Each row is followed by its class number.
[-187  184 -110  137  -23 -721 -365   27  -92  408 -230  -51   99  -76
 -532 -248 -142 -430 -375 -263   17 -387   74 -402  215  237 -510   47
  130  -42 -103  -54 -196 -203  210  169  286] : 5
[  45  -15  -89  -93  160  -65 -227   32  -66   50    3   56  100  -24
  -89    5   87   37  -55 -123 -123  -18  -72  -99   83  -19  -92  314
  -90   62 -237  -79 -163   59   65  -52   32] : 0
[ 102   73  -16 -129  181  212 -217  -14  -26    3   -2  -48   73    3
   35  -42    5  205 -140  -54 -131  -80  -78  -25   73  -93  -87  308
 -143  -85 -182 -171 -192   14   30   70   46] : 4
[ -76  466 -335  -76   47  -80 -380 -101 -244  314 -176  298  217  207
 -251 -202   -7   65  -92 -180 -302  -56  150 -326   65 -355 -222  319
  -62  -71 -384  154 -365  110 -109   -1    8] : 2
[-350  139  115  -65  304  177  -46 -125  539 -136  -57   94   30  -58
 -492   33  115 -442 -263  -46  326  185  322 -246   67  271 -639  712
 -116 -412 -111  -54    7 -224  302 -165  470] : 6
[  95  -48 -121 -139    1 -171 -178  102  -92   86  -26  -17  -93    2
  146  -12  -99   36  -83 -174 -190   38 -198  -42 -111  -22   99  -33
  -25   15  -78   17  -63  163   64 -222 -181] : 7
[  53  -15 -119  -61  -40 -247  -40   11  -17    0   25  -16  -75   22
  143   -6  -89  245  -80 -107 -165  -55 -190  -40  -57   24  217 -139
   80   46  -30  -11  -13  185   63 -147 -246] : 5
[  -2   68  -48  200  102 -196  167  302 -226  -19   17  125 -272  114
   -7 -175  421 -358  269  127 -415  -71  204  -89 -242   28   91  113
  -42 -391  154  401  -73  -95   30 -457  174] : 4
[-269  -42  181  -87  305  335 -154  -82 -109   -3  152  103 -104  167
 -285 -152  227  225  130 -347  -16  -14 -303 -477  106   71 -341  508
 -132 -315  -76  -62 -185 -303   43  247  -44] : 2
[  27  -42  -34   27   48  -49 -273   38   16  -40   16   73  -20    6
   79  -66  110  130 -132 -133   62  -29   34 -114   31   30   25  -96
  -40  123  107   59  -74   -8   39   -5  -83] : 2
[ -33  -46  -70  -14  -23  -68  -79   37   -2 -182   -8  -79   -1  -29
  200   76   44   39  -24  -93   36  -33  -22   59  -98  -43  118 -173
  -17   11  -29   80   91   87  111  -86 -108] : 7
[ -33   83 -139 -109  184   67 -219    9 -150  -56   32   71   24   42
   -3  -95  -33  238   -5    2 -332   -4 -136  -47  -96  -42   18  213
  -32  -60 -222 -214 -277    9  -37   33  -21] : 2
[ -24   74  -16 -161  162  -11 -187   22 -101  201    8  170  -68   30
  -62    4  152   10   91  -66 -299   46 -138  -71  -76  -98  -97  348
    0  -85 -169   15 -119 -107  169  -80    2] : 7
[ 170   47  282  430 -175 -121   19 -324  234  352    3 -189  443 -113
  -26  -40 -298  -28 -325  450  286 -311  545  182  284  -29   19 -311
   63 -196  355  -39  274  192  -93  -35  669] : 7
[ -85  -50   56    1  159   15  -95  -83  -56  287   34  -30  -53  -76
 -173   52  149  307  -55   33 -192 -123 -134   31   55   54  -80  195
  122  -13   -9   -5    2  -79   48  -35  -30] : 2
[  70  -47  -63 -123  -41 -218    5   29  -51   59  -18  -21   -3   13
  282   21 -165  190    6  -88 -127   73  -80   32  -98  -41  164 -200
   15  114   24  107   34  210   10 -182 -222] : 3
[-134 -151   94 -163  381  -94 -147  112 -390   15   -4  290 -520  -16
 -103  -99   45   21  348   38 -136  111 -181   85  -93  280  -34  181
  301  219  158  -51 -316 -312 -109  114 -165] : 6
[ 186  -82  -65   -4  -63  -81 -174   10  -61    3   77    1 -125   45
  119   46   60  229  -19  -95 -135  -80 -101  102   -5   23   92 -110
   19  179   74  -56  -14   82   10  -37 -232] : 0
[  46   51  141 -113  260 -181 -152  290 -141   -9  -22   -7 -217  357
 -313  275   94 -662  752  -73  -91  527  160  180  -97  296 -443  133
   -3   25 -158 -211 -104 -535  207 -171  -69] : 0
[ -12   54  -32  -62   18 -111    6  108  -60  -16  -10  139 -130   50
  117  -39  128   21   40  -74  -73   33  -66  -81  -55  -39   85 -118
  110   91   -2  177  -19 -138  115 -145 -243] : 3
[-367  143 -179   -4  120  292   33  -72 -421 -530 -320 -221   41   28
  126  -72 -174 -288  -93  -93  -24   22  190   73 -158 -223  -86  182
  -85   30 -265  303 -314  -27 -199  421  439] : 1
[  70  111   19    3   58  183 -277 -102  -48   35  -41   85  -18   67
   79  -66  169  125  -93   37  -41   36  100  -14  163  -29  -51   74
  -15   60  102   23  -93 -161   42  -30  138] : 8
[  57 -133  -45   -3    2  -10 -114   30 -115  -53   16  -32 -136  -36
  151   96  106  156  -60 -100  -37  -70 -162  153  -89   -1  143 -130
  113  211   51   73  -37   73  -11  -63 -151] : 6
[  90   -8  -57  -69  -82  -48 -157   74  -16  143   16    7  -18  -31
  203   -1   38  219  -28 -145  -55   -4  -78  -43  -52  -42   72 -203
  -15  174   82   93   25   45  123 -110 -311] : 5
[  13  -65  -83  -39   62  -48 -104   39 -116  -33  -33   62  -99  -62
  130  -15  111   17  -71 -142   11  -42  -17   -3   20   17   41  -19
   47   97   52   86  -68  -26    3  -57 -127] : 8
[ 234  202  -70 -104   66 -274  382  524 -292 -104  -24  -89  -62  296
   69 -248 -330 -678  464   -1 -400  372  373  -88 -154   25  -27  167
 -235  163  -89  -60 -258 -317  135  -55  499] : 2
[  12   -2  -63 -105    2 -199 -114    7 -117   99  -37   -2   50   19
  184   34  -40  120   18  -83    4    4  -56   22  -24  -19   81 -252
   52  236  -55  129  -46   37   60  -91 -199] : 7
[ -73   42   16   23   24   49 -112 -152  -13   69  -56  177   -5  -58
  -45   -6  161  120  -89   55 -137  -72  -35  -37   28  -14   -5  186
   62  -10  -29  -58  -50  -24  -33   91  125] : 6
[   1   35  -28  108  147 -422  -43  113   -6 -170  136  157 -251  -38
 -305 -223 -222 -233 -154   96   74 -493 -123  -79   58  130   -7  343
   61 -178 -188 -411 -267  -41 -241   82  370] : 3
[ 132 -155  -78 -358  184 -202 -116 -152 -533  -51 -201 -181  -38  231
  313  152 -410  166   98  -72 -375  196  -30  505 -106 -202   71  179
  -65  297  -82  410 -250  415 -200   67  193] : 2
[ 106   99  138    8   95  220  -74   -3  277   63  195   43  202   96
 -206  474  495 -116  475  102  355  244   27  520  -51   -5  -89   63
  306   27  -13 -140   94 -145  117 -242 -196] : 5
[ -20   68   30  -86  193  -23 -388  -67 -171    1  -43  170  -50   87
   63  -81  107   74 -111 -195 -183  -96  -85 -113   34  -23  -92  232
  -48  -56  -98  -15 -281  -68   -6   28  145] : 7
[  42  194   22  216   66 -130 -499  -48  269  573   87 -199  357  -60
 -409 -132  -24  169 -194   89  229 -312  254 -160  181   10 -385 -253
  214   39   28 -394 -122 -219  235  264 -199] : 2
[ -94  124 -227  -65   99 -120 -291  127  -46   20 -118  -97 -306  -74
  -49 -151 -402 -187 -250 -191  192  -29  185  -89  129  133 -145   89
 -130  300  -51 -100 -172    9 -156 -130  351] : 6
[-223  -62  -91 -218  319  -42  -48   23 -189  -27   71  -69   19   16
   29  -40   -6   27  111    3 -230  -58  -74   20 -136   11  -13  453
 -116  -46 -213  -46 -284  103 -114  -15  219] : 0
[  26  100  -44  -38  122  144 -457 -116 -116  246   47  103    2   25
  -46  -34  236  261  -22    7 -175  -40  -23  -28   53  -53 -118  252
  -12  102   28  -63 -227  -80    5   66   94] : 1
[  89  -33  -70   -8  -13 -125 -109  107  -33  127    9   53  -92  -79
   25   13   53   18  -72 -169  -35  -63 -158  -32  -79   67   23 -178
   82   92  -14  -12 -116  -10  -14 -114 -284] : 1
[-283 -311  -21 -178   16  -81  208  -43 -362  305  293  -15 -368  144
  -24 -113  264  133  207  105 -311 -247 -468  158 -196   27  242   -8
  289 -152  287  315  -58   60 -232 -173 -266] : 5
[ -16  -28    7  -55  106 -123 -132  106  -88   14  -52  127  -82  -27
   94   40   91   18  -48 -170   17  -37  -73  -68  -64   19    1  -36
    6   97    1  162  -91  -78   51  -71 -175] : 3
[ -81    7   20 -106  228   90 -271  -55  -96   18  -64  -78   34   14
  -33   34   30  110  -40    7  -51  -25    1   28   58    6 -140  256
  -59   81 -154  -91 -176  -39   -4   53  167] : 6
[   6   12  -92  -73   80 -131 -129   14 -100  150  -20  -94  -17  -42
  203  -31   -6  176  -30  -81  -67  -55  -87  -35  -60  -46   81 -131
   59   35   29  154  -57   10  138 -133 -144] : 8
[ -81 -142  -54 -124  100 -204   17   28 -165  -92  -17  -69  -85  -58
  214   21 -147  122  -42 -127  -28  -41 -207  -33 -108   39  162  -53
   44   50  -66  157  -35  112   63 -106 -175] : 5
[-119   48  -63  -44    8   43   86    7  -77   56  -18  -63 -148  -65
    7   16   28    4  114  207 -239   22  -89  123 -108  -41   93  186
   83  -34 -135  -68   68  -38  -10 -123   90] : 7
[  65   88 -129 -164  -11 -133 -206   84  -29   73  -53  203   13  -10
  207  -25  -18   62  -27 -153 -134   87  -12  -67  -86  -61   -1  -48
  -68  175 -125   -7 -111   55   48 -117 -198] : 4
[  57  -22  -46  -86   26  -47 -162   75   56  -24   43   10  -95  -48
  160   57   85   97    5 -135  -39   77  -76   31  -68   86   -6  -21
   33  118    8  -20   26  -25  156 -240 -192] : 0
[  25   -2 -109   -8  -27 -139  -84   85    5 -133   35  -24 -110    7
  143   10   61   73   15 -125 -120   66  -13  -13  -80   70   92  -87
   42   99    2  -43   12   71   71 -202 -108] : 1
[-524  310   28 -181  257  268  107   40 -155 -391  -25 -290   58  -29
   25   20  123   39  161  317  193 -140   95  123  -85   53 -128  899
    6   84 -213 -146   -1 -338   47   68  755] : 4
[ -91   34 -124 -143  172  -47 -100  149 -192  -16    6   -1  -21   50
   84  -57   76  -44  162 -103  -31  101  -77  -77  -91   -7    2  -30
   48   46  -77  120 -168 -125  116 -160 -155] : 8
[  58   68   70 -474  198   56  160  373 -134  521 -178 -260    3  148
   34 -188 -569 -426  123 -166 -389  522  202 -219  -18   19 -362  492
 -272  -42 -211 -160 -159   15  -78 -524   58] : 8
[  34  159  -15  -43  151  166 -279  -80   94  256   39  -48  106  -96
   57  -71   88  395 -103  134 -174 -184   80  -30    8 -174  -92  349
 -114  -49 -116 -125  -92   -6   53   17  110] : 2
[ 154  -29  -59  -59  -38  -89 -273   -1  -44  114   36   98  -89  -17
  217   35   76  288  -83 -172 -136   -6 -127   52   36   32  106 -174
   73  207   65 -106  -14   57   32 -115 -257] : 4
[  37   37 -389 -381    5    6 -100   88 -357 -297    3   59 -101  243
  223 -188 -384 -411  258  -22   24  165   65  237  -42 -311  -32 -118
 -120  360 -540  -69 -451  129 -438   55 -180] : 7
[  49  -21   37 -102  146   71   -3   83  -98   10   15  102 -187  -78
   74   68  137  -24  138   31 -110   94   50  184  -46   23  -59  270
   72  292  -67  -26 -124 -156  -40  -60   50] : 1
[  85  -82  -69    0  -32 -238   -3   64 -136 -182   37   80 -158   99
  149  -22   19   62  127  -99 -145   81  -78   26  -58  136  123 -192
   78  100   80  -19  -42   47  -29 -102 -211] : 3
[ 183  335  -83 -476  274 -587  -25  124   10  265 -180   92  341  174
  106   -3 -442 -150  355  -85 -442  346   93  -93 -121 -101 -183  406
 -255  -60 -640 -145 -323  248  146 -315  152] : 7
[  81  -38  -61  -34   83  -91 -233   21  -50   97   36   30  -57    6
   49   31  103  212  -10 -183 -101  -30  -99  -39  -31   67  -24   36
  -41  134   17   41 -129   76   43  -91 -159] : 0
[  19   16   63   79  -35   67  -87  -46   96  -71   53 -153   62  -42
   46    1  169  319  -37  176   31 -155   -5   -4   44    3   10   40
   44  107  -49 -161   67  -22   46   25  -77] : 1
[-434  -76  -20 -410  516 -217  417  269  185 -169   25  -35 -221 -171
 -224 -162  -16 -483   39 -228 -214  144 -325 -153 -184  104 -177  553
  144 -379 -426  143 -177 -122  363 -330  264] : 6
[ -67   33   85   72   42 -127   94   24  -75 -266   -3 -465  -21    2
   23 -142 -268 -132  163  414   23  -29  140  166  -62  182 -104   47
   12 -136  161   11  127 -190  289   18  555] : 0
[ -58  319 -192 -152  345  196 -257  -25 -122  358 -104 -127   43  -34
  -98  -56   60 -414  158  -57  160 -149  172  372  -49 -310 -227  173
 -272 -116   27  493 -532 -177 -152  395  762] : 2
[ 107 -144 -216  175 -525  -28  227   60  -27 -348   78   69   -2  -36
   17 -164 -394  150  -43  -88   12   -2   -6 -150   88  -69  233 -587
 -131  223   61 -261  334  279  -76  331 -333] : 7
[-328  -78  483 -190  388   69  511  -19  240  227   41 -294 -203  -56
  -47  108  132   10  407   29  233   73  -90   45  -91  103 -219  269
  154 -195  133  407  198 -384  353   46   48] : 7
[ -17  -32  -81   25  266  747 -280  -96  225  659  343 -270 -205 -279
 -382 -183  411  387 -152    4  -58 -430 -128 -238   55 -120 -494  641
 -525 -451  155  111 -152 -169  157  188  202] : 1
[-185   13 -140 -190  118  -63  288  165   95  209   83 -152  -19  267
 -332 -141   74 -452  304  -44 -269  319  -65   30  -15  183 -119   51
 -168  -62 -229  -31 -355  175 -368 -349  245] : 7
[  -7   -7  194 -313  242  454 -357 -215  178  461  207  307 -254   38
  192   31  366  254   42 -256  138 -365  -75  235    1 -372 -259    6
 -255 -101  161  381 -289 -197 -169  309 -234] : 5
[ -63  -39  345  252 -113   84   92  192  274  -88  127   83 -170  196
 -321 -172   -4 -292   99 -125  362 -130  160  -15  172  300 -171 -603
 -128  120  354 -280 -112 -286 -374  364  121] : 7
[-264   12 -364 -455  240 -117  397  126  179   62   40 -204  -27  -38
  -28 -339 -138   59 -111   74 -204    2 -295 -458  -94 -189  136  210
 -164 -239 -529  239 -174  101  231 -119 -364] : 2
[-216   93  206  133  -83  104 -491 -343 -262  127 -189  412 -261  232
  -95  -73  365 -251 -144 -137  115 -360   49  -14    9   -1 -308  130
  -15 -214  273  239 -300 -223 -535  383  190] : 7
[-171  -25    2  -78  131    6 -288 -222 -354 -102 -241   53   66  110
   83  128 -133  143  -91  324   31   16   89  282   35 -128  251  -63
  226  469 -132  -18 -276   57 -384  389   -6] : 1
[-203   53  -20  -14  126  -29 -194 -125  -41  -13  -24 -100   -5  -12
  -49  -26  156  148 -169   50  -76 -216  -57  -96    4    6  -99  362
   -5 -141  -95   86  -50  -23  120  -43  186] : 5
[  82   37  -17   71   24 -118 -189 -161  -22  169    4   80  -29  -67
  -50    8   84  158  -57   56 -168  -69   18  -29   91   58  -47  133
   26  -72   43  -39   12    1   77  -45  144] : 1
[ 155   41   48 -314    2  255  481  254   55  121   68 -277  -21  360
  -10  -87 -134 -264  575  210 -317  351  118  288 -189 -279  -95 -229
 -106  -15 -154   80 -150  -76   -2   71 -434] : 5
[ -46  102   64  -88 -253  105  427  123  240  -26  119   23 -317  330
  188 -201  105  -28  538  104 -153  672  323  -28  -86   56  116 -310
  169  449  392   86  175 -132   47 -117 -228] : 1
